What can hang from each mark
nenim: laki
vuvubuk: budi laki nenim nozanul
bolok: lavo vuvubuk
laki: lavo mibi tuge
bigaz: mibi sopu tuge vuvubuk
tuge: bigaz lavo mibi nenim nozanul
mibi: bigaz budi lavo nenim
sopu: bolok nozanul numu
defik: budi nenim nozanul tuge
lavo: laki nenim nozanul vuvubuk
budi: defik mibi nenim nozanul numu
numu: bigaz laki sopu

Every row comes from one small tree of marks. Brackets hold a mark, then the marks that hang from it, in alphabetical order. Every link used is in the known rows. Which tree was each row made from?
Each row is shifted at random along 6 fixed directions that mean nothing.
Known rows
{numu {laki tuge} {sopu bolok nozanul}}: [-248 -286  -49 -216    3 -150   20 -237 -195 -201  166  -22 -304  -23
 -152 -228  -77  -14  165  -57 -134   85  -46  127  -39  279  152   19
 -108 -239   37   10  281  -31  323  122   20    5   17 -154   53   15
  187 -132  164  167    8 -166   55  -52 -443    3  160  176  242 -200
   79   15]
{nenim {laki {lavo vuvubuk}}}: [ 161   51    6 -188  158   17   25 -148  212 -138 -125   92    0   -5
  -33 -115  -36   12  173 -363 -181  -61 -161   52 -199   68 -274   16
   69  104  -20   76   80 -139   53  -48 -123  168 -130 -167 -241 -225
  -77 -396  -40  209  -59 -281  107 -241  -83  153  -86   45  -51  120
  -79  -91]
{mibi {bigaz {sopu numu}}}: [ -51 -478 -169   98 -138  174  -41  344 -260    5  200  -49  304  171
 -131 -327   25  -63  280  -36 -106   17 -319   88   50  163 -106  204
 -105 -183  110  -53  -24  -48   99  151  160  243  -99  -26 -218  -69
   44 -150 -147  -99  277 -412  110  -75  -30  158  132   37 -127 -209
 -256  234]
{nenim {laki {tuge bigaz nozanul}}}: [-144  -68  -78 -172  303   88   76 -401  254   38  -88   93 -269   19
   41  -40  -85  -47  -46 -413   -6  -69  -29  207  -68  242    0 -262
   25   45   94  115  -29 -153  316  165 -284   10  -32 -198  -42  149
  -80 -161   -6  104 -130 -135  191  -93 -227   85   45  196   67  -82
  189 -162]
{tuge {lavo {laki mibi} {vuvubuk {budi numu}}} nozanul}: [  44 -290   -7 -154 -310  164 -175  100 -269 -255  -32 -154  242  101
  -35  187  -86 -109   89 -273  -19   61 -290 -197  -68  505 -182  270
  140   -8    2  135 -167 -114  131  -11  -35  -96 -216  197  -87  171
   85 -118 -471 -166  148 -132  242  -27  203 -185  272  -96 -261 -146
 -148  205]
{nenim {laki {lavo nozanul} {tuge bigaz}}}: [ -83 -253 -166 -101   54  127  -92 -151   66  -31  -17 -167 -162   44
 -169 -185  -85  -73  165 -242 -164  182 -190  149  -14   76  -14  124
   65    6  136   92   65  -47  265  199  -55  165   38  -16 -155   65
  174  -99   53  122   60 -265  182   -4 -159   68   39  190   36 -109
  -47   29]
{bolok lavo {vuvubuk {budi {defik tuge}}}}: [-308 -370   22 -125  128   -2  -99 -512   36  120  -21  -83  -97  134
   29  -98 -171   65   63  117  195  113   72  141   44   30   67  -81
 -118    3  210  -92  -76  -43  182   32   61   79   74  -50  -64   12
   91  -72  261  -50  188 -213   43 -206 -116  -50   33  271   94 -410
   -4 -206]
{sopu bolok {numu bigaz}}: [-109 -343  -68   25 -134  198   22   28 -124  227  105  129  133  215
   23 -168   32   36   49 -168   15   96 -178  226   -3  228    7 -128
  -30 -134  219  -79 -182  -73  227  256   85   31 -129 -183  -53   97
 -179 -114  -98 -213  318 -357   -2  -87 -107  279  158  128  -69 -250
  -91  120]
{defik nenim nozanul {tuge {mibi {bigaz vuvubuk}}}}: [  41 -426 -269  172  -16  440   19   68 -185  171  116   62  356  151
    8 -169  -52  155   12 -259  127  -35 -294  -40  128  281 -289 -130
  144  -43   43 -123 -269  -67   44   30   73  180 -417 -115  -45 -145
  -89 -287 -351 -293  131 -282   39 -207   -7  109   78  -36 -267 -161
  -12   27]
{bigaz tuge {vuvubuk nozanul}}: [ -72 -252   -5 -107  111   23   -8 -454   14  159   45  160 -153  188
  227  -11    0   32 -196 -280  133 -156  -86  274  169  336  -85 -266
  -57  -63  132  121 -213 -150  110  215 -263  -64 -169 -189  110  201
 -167 -275   46  -79  118 -165   86 -210 -150   20  213  116   37 -292
  227 -132]
{vuvubuk {budi mibi} {laki lavo} nenim nozanul}: [ -86 -328   33   60 -206  150   53 -503   66  245 -194   82    8  244
  192   56 -174   65 -262 -323  227  -77 -289  173  222  -29 -134  -51
   48   18  294   45 -110   93  -54  119 -205  118 -120   99    3  213
 -156 -182  112 -137  249 -367  -72 -319  141  271   78  145   -1 -472
   51  -47]
{tuge {bigaz mibi} lavo nenim}: [-218 -411 -112  131 -141  205   -4    9  -51  145   76  -53  196  130
   92   17    2   47   36 -195  149  128 -249  192   36  137   58 -175
  123 -107  232  -50  -99   72  232  340    6  160 -257  -97 -146  108
  112  -34  -70 -121  135 -248   93 -147  -22  136    8  180  -66 -268
   38   15]
{nenim {laki {lavo nozanul vuvubuk} mibi}}: [  92 -107  -46 -256   35  -48   16 -323   94 -172   17 -122  -64   89
    6   15 -165  -47  122 -385  -41   17 -193   81  -94  164 -183   62
   20   -1   75   43  -15  -81  152  145  -73   56 -120  -51 -137  -19
 -102 -292  -64  111   81 -145   94 -176   28   81   17  -56 -121  -46
  -45  -32]
{budi {defik nozanul tuge} nenim}: [-112 -204 -160  -29  115  -50 -116  -86 -240  -89   64   48  -55   41
 -159 -144  -63   95   97  125   27   59  -97  -35   58  293   25   15
 -180 -160    3 -104  170 -262  186  -93   66   56 -179 -197   -2 -221
    7 -280    0  155  -15 -150  188  -30 -225  -78 -126   80  190 -176
  -33   74]
{bigaz mibi {vuvubuk {laki lavo} nenim}}: [ 116 -167  169 -261   14  -43  -31 -430   32 -109   52  210 -285    4
  197   -4  -21  -26  -66 -173  -24  -39 -122   70  100  204  -77  -85
 -105 -144  112  271  -20 -220  153  138 -154 -133   42    3 -202  232
   25  -72   26  -45  183 -236  166 -257 -163  -47  155   92 -106 -199
  150  -21]
{mibi {budi nenim {numu {laki {lavo vuvubuk} tuge} sopu}}}: [ -91 -313    8  -12  -17  134 -108 -154 -220  -60  177 -184  -68  111
  -87 -312  -36 -110   99  -23  -64  372  -86 -102   71  106  -20  314
 -147  -85  180  130 -121  -91  464   19   30  -40  151   90 -157  147
  230   66   24 -139  324 -325  219  -55  -74 -198  267  241  -85 -282
 -106  143]
{defik {tuge bigaz nenim}}: [-294 -484 -200   83  -79  214 -180  170 -260  130  183 -178   76   48
 -163 -204   -8   73  218   72  -78  209 -170   63   62  154  155  149
  109 -155  147  -40   77 -156  224   98  109  186  -33  -73 -160   28
  331   73  -34  -71  115 -250  184   42 -148  -43  -41  253   -4 -208
 -115  192]
{defik {budi {numu {bigaz vuvubuk}}} {nenim {laki tuge}}}: [ 164 -192  -31  -62   75  204  -42 -108  -76 -214   55   85  107   -5
  -37 -163  -50  -96   77 -136 -113  163  -41 -123   13  377 -190   34
  -62 -104   29  148 -149 -346  374 -158  -20 -156  -14   24 -214   31
   74  -82 -299 -276  168 -232  284 -122 -112 -181  232  -13 -304  -68
  -59  111]
{laki {lavo {vuvubuk budi nenim}} mibi}: [ 207 -197  -18 -107 -207   31 -116  -44 -134 -160 -168   46  -19  169
   47  129  -40  -18   63 -385 -118   40 -335  -54   39  432 -268  308
  126   62  106   70 -103 -178   28  -31  -84    6 -294    3  -67   15
  -36 -310 -197  -14  204 -222  205 -241  106   92  253  -90 -184  -87
  -72  206]
{vuvubuk {laki lavo {tuge mibi}} nenim nozanul}: [-159 -281   22  -65 -120  -26    0 -517   67   62  -36  -41 -261   98
  112  -23 -197   83 -130 -268  104  -80 -193  177  119  -46   16  -60
  -15  -82  218  -44  168   22   62   98 -164  173  -18  100 -160  107
   42  -86  116  102  108 -265   -6 -206 -110  187   -5  155   86 -330
   90  -93]
{mibi {bigaz {tuge {lavo vuvubuk}}} nenim}: [ -45 -373 -169   14  -55   -9 -105  178 -248  -68  293 -160   87  122
 -142 -247    4   39  241   66 -132   41 -190  -14   40  -83  -50  311
  -91 -222   14   32  218  -66   56   24  196  334 -142  -93 -229 -161
  248  -96   12  211  157 -300  110  -94  -47  108  -29   99  127 -171
 -189   97]
{laki {mibi {lavo nozanul vuvubuk}} {tuge {bigaz sopu} nenim}}: [-168 -321 -206  -85  -69  -87  -75 -237 -207  -68  170 -155 -272  157
  -28   57 -112  -83   33 -241  -23  103 -192  162  127  361   86  121
   26 -158  132   81   37  -64  296  317  -42  117 -263 -159   42   60
   82 -137   37  187   94  -64  117  -15  -91  -11  178   92  130 -228
  126   86]
{bigaz {sopu {numu laki}}}: [-137 -438  -49 -136 -104   27   12 -130 -245  -98  198   15    9  142
   84 -107  -40 -117   93  -93   37   66 -165  165   59  417    3  -55
 -170 -284  174   72 -123 -163  338  182   -5 -164  -26   26  -47  249
  -44  -87 -163 -293  232 -181  139 -101 -178  -48  223   15 -189 -309
  -16  198]
{mibi bigaz budi {lavo nozanul} {nenim laki}}: [ 115 -212  -75 -242  240  -86  104 -279   28 -182  433 -130 -206   48
 -106 -377 -213  -78  151  -60    0 -105   12  -73  -37 -359  -48   77
 -176 -160  -15  190  189 -104  272  -49   81  225   80  -28 -235  -31
   92   79  101  357   38 -219   88 -196   82   63 -130  130  182 -178
  -48 -166]
{bigaz {mibi {budi defik nenim nozanul} {lavo laki}} sopu}: [  69 -484 -164  105 -162  124 -165  288 -447 -172  166  -75  134  137
 -223 -261   65 -235  192   33 -134  226 -437  -31  137  279 -152  440
  -70 -110   79  224  -96  -12  210  256   30   90 -153  131  -44   97
  176 -233  -94  -74  291 -363  213  -33   82 -155  296   95    2 -291
 -189  315]
{defik {budi numu} nozanul tuge}: [  -3 -276 -183  -68  200  246  -86 -104 -125   -7  -39  137   -7   12
 -140 -163  -58   47   60  -97  -17  -60   -5  -37   32  482  -64 -144
  -66    0   -7   63 -104 -399  263 -151  -31 -119 -108 -141   39  -37
  -26 -134 -225 -167  -26 -215  234 -110 -168 -161   51  131  -52 -160
   49   16]
{bolok {vuvubuk {budi numu} nenim nozanul}}: [ -54 -266  118  -90 -156  -84 -163  132 -160  -65  -72   66  273   91
  -98 -172 -100   59  208  119  -54  -67 -150 -144  -26  142  -82  250
 -123  -22  -42 -129  125  -72 -141 -246   20  218   -9   56 -276 -286
  202 -230  -38  126   99 -325   89 -186   57   -8   49   29   36 -155
 -244   36]
{laki lavo {tuge {mibi budi}}}: [-214 -410  -90   -2   15 -139  -28 -374   -8  -98  208 -211 -154   99
  -19 -124 -218  109  115 -230  115  -22    8  222  -61   64  110  -51
  -80 -125  212 -209  187  -52  274   94  -60  131 -123  -62 -110    6
   58 -101   58  164   78 -201   30 -149 -182  197  -34  128   84 -242
  -53 -190]
{budi defik nenim nozanul {numu bigaz {laki lavo} sopu}}: [-110  -37  104  -21   43 -184  -56 -152 -282 -398  -39  115  -49   22
  -65 -206  -67 -168  -44  -14   78  263  -78 -201   63  231  -35  121
 -456 -294  -26   39   13  -94  438  -69   99 -118   42   59 -199 -228
   67 -237  -53  165   84 -208  287 -109 -123 -281  154  -43   76 -151
  -63  129]
{bigaz mibi {sopu {bolok lavo} nozanul} {vuvubuk nenim}}: [ 215 -344   43 -134 -189  234  -80  268 -269 -137  108  188  131   75
   -3 -179  147 -119  230 -109 -155  117 -460    6   68  337 -214  230
   63  -46   10  206 -210   36   25  345   51   32  -41   70 -134   73
  216 -219 -119 -178  368 -428  176 -155  -86 -113  539   97 -200 -169
  -30  183]
{vuvubuk budi {laki lavo {tuge mibi nenim}} nozanul}: [  81  -60   56 -117   97  157  -87 -180  210  -86 -330  134 -357  -97
 -113  -46  -89  -81  -16 -348 -205  -34 -206  -46    7  172  -51  114
  187  184   17  303   69 -117   63    9 -267  129  113   46 -114   89
  294  -84   16  139  -73 -315  243 -140  -51 -125  214  277   69  -60
  123  -12]
{lavo laki nenim {vuvubuk {budi defik numu}}}: [  12  -11   50 -141   74   10 -169 -276    8   84 -112  -13  -16  140
   22    9  -10  -40  -56 -125 -134   39 -129  -13  -53  209 -126  188
   18   24   61  217  -17 -282  157  -24 -120   89 -157 -264  -16  -99
 -212 -203   70  118   86 -143   94  -71   21   63  -70  166  116  -94
  -34   44]
{budi nenim {numu bigaz}}: [ -76   16   46 -134  322 -204 -103  -87   63  -88  -34  184 -351  -89
 -158 -299   24  -83  177  206 -247  186   61  -17   -4  111  205   80
 -382 -156  -19  192  215 -348  399    1   42  -12  261 -314 -258 -133
  234  -33  226  314   -8 -263  323  -19 -254 -171 -144  308  251  -20
   13   69]
{tuge {lavo nozanul vuvubuk} nenim}: [  68   93   49 -261  163   88   46 -369  162   38  -26   27 -141   76
  206  105  -40   73  -43 -340   85  -27 -119   25  -89  134  -95 -243
  112   51   42  146 -144 -146  226   93 -109   23 -140 -216  -98   11
 -110 -116   20   98  -30  -86  129 -171   11  -34  -44  167  -27  -45
  245 -146]
{tuge bigaz {lavo {vuvubuk budi laki nozanul}} {mibi nenim}}: [-130 -239    4  -69 -180  111  -98  -97 -132   -3 -127   98   39  167
   84  221  -68  -91 -183 -339   55 -138 -268  -68   70  446  -86   21
  212   -3   15  273 -106 -103   22   74 -219   49 -380  -44   69  172
   19 -110 -281  -49  -50 -104  162 -136  140  -22  202   19  -39 -199
   76  134]
{bolok {lavo nozanul {vuvubuk {laki tuge} nenim}}}: [  50 -125    2 -297   57  271 -189 -305   31  165 -188  -62 -414  114
   38  -61  -20  -96   11 -111 -193  299 -281  -33  173  131 -123  257
   98  131  172  370 -241 -163  209  157  -40   12  209   73 -104  336
  163   61  150 -154  264 -245  280  -36  -17 -157  239  322  -85 -236
  161  167]
{lavo nozanul {vuvubuk budi}}: [-101 -190  -57 -178   80  -91 -152 -159   34  136   25 -135   14  113
 -115 -146 -118   94  197   74 -152  -83 -103   93  -22   95   17  129
  -41   20  -16   47  189 -125  -40   39   -4  286  -38 -328  -54 -215
    7 -241  274  296   28 -255  -30  -91  -18  106 -156  220  227 -129
  -48  -61]
{mibi {lavo {laki {tuge nozanul}} {vuvubuk {budi defik}}} nenim}: [ 111   73   53 -308  261  -38  -80 -321   84 -249   67   24 -411  -96
  -79 -108  -95  -72   90  -74 -190   24   35 -168 -116  -45  -45  221
  -54   46 -105  315  152 -271  240 -181   -7   88  125  -49 -194  -60
  139  -42   30  411  -33 -174  206 -129  -69 -211   29  229  195  -27
   94  -91]
{defik budi {tuge {mibi bigaz {lavo laki} nenim}}}: [ 104 -351 -158   90  -27  180  -79  353 -239 -254  171  -47  335  -28
 -249 -252 -138   64  267 -177 -138 -133 -215 -204 -102   76 -269  259
  156  -45 -150  -38  181 -206  -20 -257   83  387 -351  -41 -206 -421
  144 -233 -358  127  -53 -303  102 -184    4   85  -88  -50  -64   34
 -287   52]
{vuvubuk {budi numu} nenim nozanul}: [-114 -196   36 -123  127 -153  -66 -364  112  173 -188  188 -317   93
   32  -85  -49    2  -44   90  -41 -120  -54  156  137  148  175  -90
 -177    0  111  153  164 -218  102    9 -216   44  110 -242   -6   42
   51 -104  304  184   -5 -268  122 -182  -56   68  -69  346  346 -296
  133  -55]
{laki {lavo nozanul} {mibi nenim} {tuge bigaz}}: [ 139   -2  -63 -118  133  116   32 -180  175 -225  -64   43 -225   21
  -13  -58 -186   -5   38 -639  -31   66 -191  -42  -81  109 -193   79
   72  101   40  -41 -105  -70  246   81  -35  185 -111   17 -212 -157
   10 -208 -168  285   39 -210  224 -198  -97   72  194   12  -96   53
   95  -87]
{numu {bigaz sopu tuge}}: [ -45 -299 -105  -21   74   -7 -109  139 -175 -180   48   67  -42  -11
 -101 -256   54 -121  204  -52 -260   24 -148   95   67  325  -79  174
 -161 -215  -65  144   97 -203  111   58   19   95  -18 -133 -185  -95
  226 -280    9  111   58 -261  212 -125 -209  -98  179   72   27  -54
  -45  178]
{nenim {laki mibi {tuge {bigaz vuvubuk}}}}: [ 124  -24  -38 -106  125  121   25  -89   96 -156 -177  176  -90   27
   11   21  -34 -122   13 -611 -141  -17 -227   40  -49  465 -268    9
  151   93   27  155 -154 -205  168   91 -325   14 -240 -104  -83   34
  -96 -370 -269    9  -50 -151  269 -144 -127   70  263  -55 -155   77
   24   44]
{nenim {laki {mibi {budi numu}}}}: [-158 -332 -165   81  181  -49   37 -174  185  160   12 -158  -49   35
 -220 -308  -72  -24  282    5 -148  109 -115  297  -32 -126   97   26
  -78   10  212  -23  232   30  204  280 -115  347   36 -300 -195  -88
  139 -216  310  206   81 -376  -25 -143 -123  272 -204  358  253 -193
 -137 -136]
{sopu {numu {bigaz {vuvubuk budi {laki lavo}}}}}: [ -45 -489   -6   73 -270  230 -128  131 -187   33  104  -97  262  100
  -58 -261  -52  -46  173   29  -70  192 -186   32   89   66  -63  187
  -96 -171  167    6  -86  -15  129   95  168  136  103  119 -326   59
  161   18 -159 -234  427 -477   42 -126  -14   30  210   78 -218 -289
 -271  192]
{nenim {laki {lavo vuvubuk} {tuge nozanul}}}: [ -71 -301  -76 -163 -116   89  -57 -248  -85 -158  165 -255   63  129
   11  -23 -145    1  120 -311   40   83 -145   74  -86  166 -125  121
   24  -61  141  -64  -34  -33  216   57  -14   -8  -60  162 -175  131
   11 -136 -199  -66  174 -194  125  -79  -24   11  150  -44 -207 -178
 -127    5]
{defik {budi nenim nozanul numu} tuge}: [ -83 -279 -260  235   99  142 -105   97 -181  251 -177  146  127  191
 -211 -200   43  114   -1 -104  -37   27 -248  115  109  326  -91  -22
   26   74   92  -12  -11 -186  190   49 -153  213 -395 -394  160 -287
 -104 -372   28   14  -14 -377  108  -60 -151  173 -109  255  258 -182
  -78   32]
{vuvubuk {laki {tuge bigaz}}}: [ -62 -125   37 -106  -30  182  -57  -70  -27 -113  -43   79  -50  -13
  -30  -95 -102  -17   27 -378  -96  -10 -155  -49  -51  273 -124   89
   55  -47   60   67   -9 -246  148 -111 -125   14    2  142 -222  114
   46  -82 -238  -47   45 -227  256  -62 -178  -10  154   37 -191  -64
  -48  126]
{nenim {laki {lavo nozanul vuvubuk} {mibi bigaz budi}}}: [ 165 -134  -20 -286  146  134  -25 -235   82 -210  163 -243 -144   19
 -103 -189 -153 -181  201 -277 -134  149 -128 -104  -67   10 -133  285
  -25    4   67  234 -110 -112  290  142   41   25  216  126 -278  168
  152   35  -66   43  229 -231  239  -94  115 -142  205   69 -220  -79
  -87   36]
{mibi {budi numu} lavo {nenim laki}}: [   8 -321 -105 -140  129 -154  -28 -214 -123  -93  219  -17 -357   76
 -168 -272  -26 -145  164  144 -130  106  -12   41   35  -35  112  134
 -168 -124  128  292  186 -233  405   -6  -64    5   46 -105  -79  182
  200   55  119  171   58 -218  198 -108  -25  -25  -75  286  286 -264
  -47   28]
{defik {budi {mibi bigaz} nozanul} {nenim {laki lavo tuge}}}: [ -49 -329 -324   47  189   53   19 -378  -21   87   -5   -7 -218  161
 -144 -116  -83  -24  -29  -90   -4  184 -120  191  175  195   33  -43
  -65 -119  248  164  -15 -104  441  286  -34   21 -187 -232  121  158
  -12 -115  152  -76  125 -244  130  -54 -134  146    2  213  143 -319
   99  -23]
{bolok {lavo {laki {mibi nenim}} nozanul}}: [  -2 -322  -21 -289  -63  138  -49 -378  -27  -75   96 -187 -150  169
  139   40 -227  -84  -12 -329  147  212 -249   13   61  137 -144   81
   14  -57  227   99 -342 -109  354  191   58 -118   13  256  -85  378
  -69   64 -151 -268  286  -61  226 -122  118  -89  156   -9 -301 -308
   58   86]
{lavo laki nenim nozanul vuvubuk}: [  60  -52   -7 -351    3   24 -177 -233  -50   34  110 -208  -22  147
   39  -23 -114    9   31 -190 -144   52 -216  -54  -60  139 -171  240
   68  -63   10  181  -43 -226  149   64   19  114 -113 -135  -85  -29
 -171  -97   18  112  107  -47   82   -4   59   24 -126   33  -43  -46
    7   92]
{sopu {bolok {lavo laki nenim}} numu}: [ -29 -494 -149  -56 -440  -23 -172  392 -376  -33  141  -74  317  194
 -197 -125  -60   84  302   31 -130  168 -371   79 -103  164  -76  239
  110 -231  134 -182  179   -9   56  146  213  279 -373  -83  -93 -217
   19 -205 -157  -75  245 -298  -33   19  -72  394  -97   -5   27 -170
 -389  225]

Write each row's tree
[  29 -169  -52 -169   48  277 -166 -136 -171    7 -102   43 -279   51
  -53   20   34 -100   -2 -115 -155  153 -176 -138  119  343  -69  236
  160   77   41  434 -195 -302  162    3  -97 -138   51   24   55  307
  191   -6 -105 -189   98 -198  299  -38   20 -317  253  237  -55 -190
   72  238] => {defik {tuge {lavo {vuvubuk {budi {mibi nenim}} laki nozanul}}}}
[-153 -340 -216   94  -21   -8 -156   87 -362  -44   24    8   85  115
 -183  -80  -43   73   95   92   35   63 -240  -28  107  421   -4   85
  -79 -146   25 -129  124 -189  112    0   18  123 -365 -209   83 -200
   17 -350 -106   70   -9 -141  172   -2 -139  -14  -71   23  162 -200
  -88  163] => {budi {defik nozanul {tuge mibi}} nenim}
[ -22 -231   15  -66  -68  -30   55 -334    5   -2   67   39   93  129
  204   18  -70  125  -41 -290  147 -149 -155  179   23  113 -158 -232
   21  -93  105  -64   57  -16   57   44 -224  134 -293 -126 -157  -68
 -124 -305  -31   72   40 -214  -19 -258 -135  245  -16   15   18 -188
   31 -200] => {bigaz {vuvubuk {nenim {laki {tuge lavo nozanul}}}}}
[-192 -300  -79 -288  111  -37 -117 -314   51  151  161 -135 -361   63
 -121 -218  -60   60  236  204 -110  265  -56  238   -4 -108  296   37
  -59 -116  225   82  143  -92  342  327  187   79  257 -174  -99  138
  249  143  459  142  209 -243  118    9 -206   58 -140  448  224 -285
   86  -41] => {sopu {bolok {lavo nenim nozanul}}}
[ -71 -138   87  -25  141  334 -145  275   85   19  -29   39   32 -150
 -103 -216   54 -110  221  -33 -196  205 -206 -151   -9  108  107  170
  136   56  -15  244 -134  -79  184  217   -8  205  266    9 -418   73
  549  154 -115   36   74 -330  362  -27   -4 -335  230  320 -181   17
   70   94] => {tuge {bigaz {vuvubuk nozanul}} mibi nenim}
[-106 -333  -43  -18 -155 -116 -177 -194 -138   84 -222   53 -271  100
 -153  -98  -22  -28   -4   89 -127   64 -233   93  178  103  140  188
 -114 -116  182  237  289 -126  139   36 -144   88   45  -27  -76   96
  225  -31  244  148  101 -376  147  -62  -77  109  -62  325  322 -346
  -67  125] => {vuvubuk {budi nozanul numu} {laki lavo} nenim}
[  84  -41  -30 -109  192  226 -138   91   25  -83 -178  128  -56  -79
  -62  -33  -16  -30   70 -296 -165  -52 -166 -144  -45  322 -120    9
  273  112 -170  274  -39 -241   62   16 -190  193 -172 -263  -68 -235
  202 -192 -143  189 -198 -176  251  -99  -95 -114   48  192   37  136
   89  -20] => {defik {tuge {bigaz {vuvubuk budi}} {lavo nenim nozanul} mibi}}
[ 112  -54   69 -154   17  202  -18 -109   -3  -17 -193  131    3  111
  103  -18   31  -18   34 -362  -54   73 -234  -66  -36  252 -299   71
  121  125   76   87 -225 -127  104  -91 -182   22 -126   60 -192   57
    6 -232 -163 -104   91 -211  226 -197  -48   14  226   35 -182  -57
   -1   42] => {bolok {vuvubuk {nenim {laki {tuge lavo}}}}}
[ 122   -2  -19 -213  146    3  -88 -138   42   44 -142   77  -44  155
   -7   -1  -33  -98   -1 -179 -196  -59 -193  -52   27  225 -192  251
   55   64  -29  322  -47 -181  -18   69 -151  115 -131 -272   36  -50
 -108 -284   72  115   10 -174  133 -136  165   51   47   66   84  -49
   -1   81] => {lavo {nenim laki} {vuvubuk {budi {mibi bigaz}} nozanul}}
[ -26 -282    2 -174   49 -188  -28  -35 -285 -329  289  140  -13   49
  -97 -146  -30 -100  162  -58   13 -124 -110   63  -87  451   44    6
 -213 -249  -27   69   85 -187  198  177  -41 -124 -105  -62   -7    0
   -7 -277  -36   96   71 -182  160  -85 -127  -89  247   22   69 -176
  -50   36] => {bigaz {mibi {budi defik nozanul}} {sopu bolok}}
[  45  -87  -43 -197  287  162  -42  -63   17 -146   45  272  -31 -129
  -23 -151  -84   48   62 -249  -25 -171   15 -107  -56  384 -127 -210
  -53  -48 -192   91  -66 -305   91  -61  -35  -13  -83 -161 -152 -201
   21 -236 -258   70 -143 -185  206 -189 -226 -184   80   22 -103   54
  110 -101] => {defik nozanul {tuge {bigaz mibi vuvubuk}}}
[ 202   64  105 -181  220   32  -17 -293  152 -223 -165  270 -245  -85
   13 -144    0  -80  -23 -415 -166 -149 -124   25  -27  193 -211    6
   -3   43  -85  361   32 -172  111   -4 -275   64   36  -73 -185 -159
   64 -289   85  261  -46 -350  180 -240 -231 -110  231  178   39   25
  128 -143] => {bigaz sopu {vuvubuk {budi nozanul} {laki {lavo nenim} tuge}}}
[ -63  -95  -16 -135   62   76  -80 -148   90   66 -133  -77  -89   22
  -56   -1  -53   -7  114 -142 -132  -14 -234   39  -40  128  -29   16
  131   75    2  200   73  -48   31  196 -124  245 -101 -218 -110  -37
  116 -187   80  184  -45 -217   65  -84  -20   25  -87  248   98  -63
   70  -40] => {tuge {lavo nozanul {vuvubuk laki}} mibi}
[ -20 -401 -194  232  -37  472 -104   52 -161  250   42 -252   85  183
 -168 -250   31  -63  157  -31  -62  412 -336  -12  172  -10 -110  408
  135  205  274   42 -305   96  227  261   81  266    7   22 -103  138
  211  -89   28 -118  476 -469  133  -93  142  -69  287  355  -54 -351
  -93  152] => {laki {mibi {budi {defik {tuge nozanul}} nenim} {lavo vuvubuk}}}
[ 222 -109  -66  -63  -21   59  -97   94   -9 -148 -252   91 -166  -13
 -225 -149  -29  -57  138 -314 -306   70 -345  -78  -14  174 -211  318
  132   65   63  183  119 -116   88   23 -121  214 -124  -24 -184  -78
  177 -237  -23  192   46 -336  225 -154  -51  114   53  121   41    7
  -74  136] => {vuvubuk {laki {lavo nenim} {mibi {budi nozanul}}}}
[ 202 -233  -68 -340  177  109   23 -223 -147 -241  256  104 -418   57
  136  -48   -9 -317  -22 -253  -43   83 -177   33   82  334 -109   21
 -157 -185  -14  490 -307 -246  415  378  -67 -220   72   50   49  353
   -4  -39 -208 -146  202 -103  269  -88  -52 -321  419  100 -111 -200
  222  131] => {bigaz {mibi {lavo laki nozanul} nenim} {sopu numu} tuge}
[-156 -211   28 -211  -56   62 -162 -345  -81  100  121 -223 -146  139
   62  -28 -117   -2   -9  -76  -64   92 -134   18   62  116   32  250
   -2  -79  154  120  -15 -138  140  113  -13   47  116   47 -129  199
   64   53   58  -37  225 -157  107  -31   12  -93   85  141  -72 -258
   30  115] => {lavo nenim {vuvubuk {laki {tuge mibi}} nozanul}}
[  32 -195   11 -187 -104  412 -150  134  -69   56   98 -208   -9    4
 -194 -306    4  -12  329  -53 -232  397 -308  -97 -117 -130  -46  456
  156  102  106   88 -111   64  191  196  266  181  326  207 -283  122
  359  141   -2  -67  432 -461  160   62  -76 -106  304  349 -142 -160
 -147  132] => {sopu {bolok {lavo {laki tuge} {vuvubuk nenim}}} nozanul}
[  83 -175  -13 -200  -40   76 -126 -153  -45   12 -172   66 -222  123
   34   -7  -56  -83  -17 -182 -143   59 -313  -44  167  187 -229  245
   50   14   71  241  -78  -97  -19  101  -52  142  -80   12  -99   80
  109 -185   23  -35  179 -240  192 -171   39   -1  212  101  -27 -195
   43  134] => {bolok {lavo {vuvubuk {laki {mibi {bigaz tuge}}} nenim nozanul}}}
[  45 -253   -3  -77  -75  160  -65  215 -293 -360   99   61  369  -58
  -94  -58 -150   74  136 -212   42  -78 -104 -281 -142  452 -196   -3
   77 -135 -138  -92   19 -276  173 -324  -13  -13 -250   57 -159 -250
  135 -173 -533 -138  -82 -143  240 -118  -88 -186   96 -123 -234    8
 -141   39] => {defik {budi {numu laki}} {tuge nenim nozanul}}
[  40 -113 -154  -94  274  267 -173   18 -104  -11 -216  176 -288  -51
 -216 -181  110  -70  139   33 -241  141 -154  -78   84  458  -36   97
   -5   92    5  215  -94 -378  209  -40  -27  -58   57 -139   -1   73
  143 -189  -48   -4   -7 -212  385  -13 -206 -261  156  255   75  -81
  121  194] => {budi {defik nozanul tuge}}
[-173 -151  -26  -68   94  -41   60 -418  -77  126   62   36  -59  273
  139  -26  -64  -52 -177 -246  300  120 -135  152   62  215   51 -180
 -270 -134  251   61 -255 -143  502  224 -177 -255  -41  -31   44  262
 -287  -90  -53 -164  153 -158  227  -21   25   -7    4   87  -23 -339
   15   17] => {budi {nenim laki} nozanul numu}
[  44 -212  -74 -165   16  -75 -191 -188  -46  -78 -181   19 -381   93
 -134   32   22 -130  133  -96 -262  181 -160   66   72  452   52  288
  -23   49  156  270  -13 -261  262  166  -62  -93  -20 -171   18  178
  153 -129   75   78  169 -218  285  -80  -39  -90  199  200   69 -153
   28  186] => {laki {lavo {vuvubuk {budi numu}}} mibi}
[ -94 -243 -100    1   17   88  -57  -18   72   29  127 -271  148   38
 -139 -243 -212  100  205 -253  -72   23 -263   62 -120 -177 -112  149
   71    1   21 -139  149   52   55  112    5  489 -109  -64 -255 -274
   27 -217   15  273   22 -269  -57  -60  -59  227 -195  125   71  -46
 -144 -120] => {lavo {laki {tuge {mibi nenim}}} nozanul}
[-161 -444 -167  124   75  243  -58 -190  -76  265   51  -94   38  183
  -92 -271  -11   27   63   37   66  105 -136  165  132  138   19  -25
  -73   16  283  -47 -136  -65  240  128  -15  102  -39  -91  -15  208
  -17  -86  119 -125  255 -322   87 -126  -45   86   90  293   71 -420
   12    3] => {mibi {budi {defik nozanul}}}
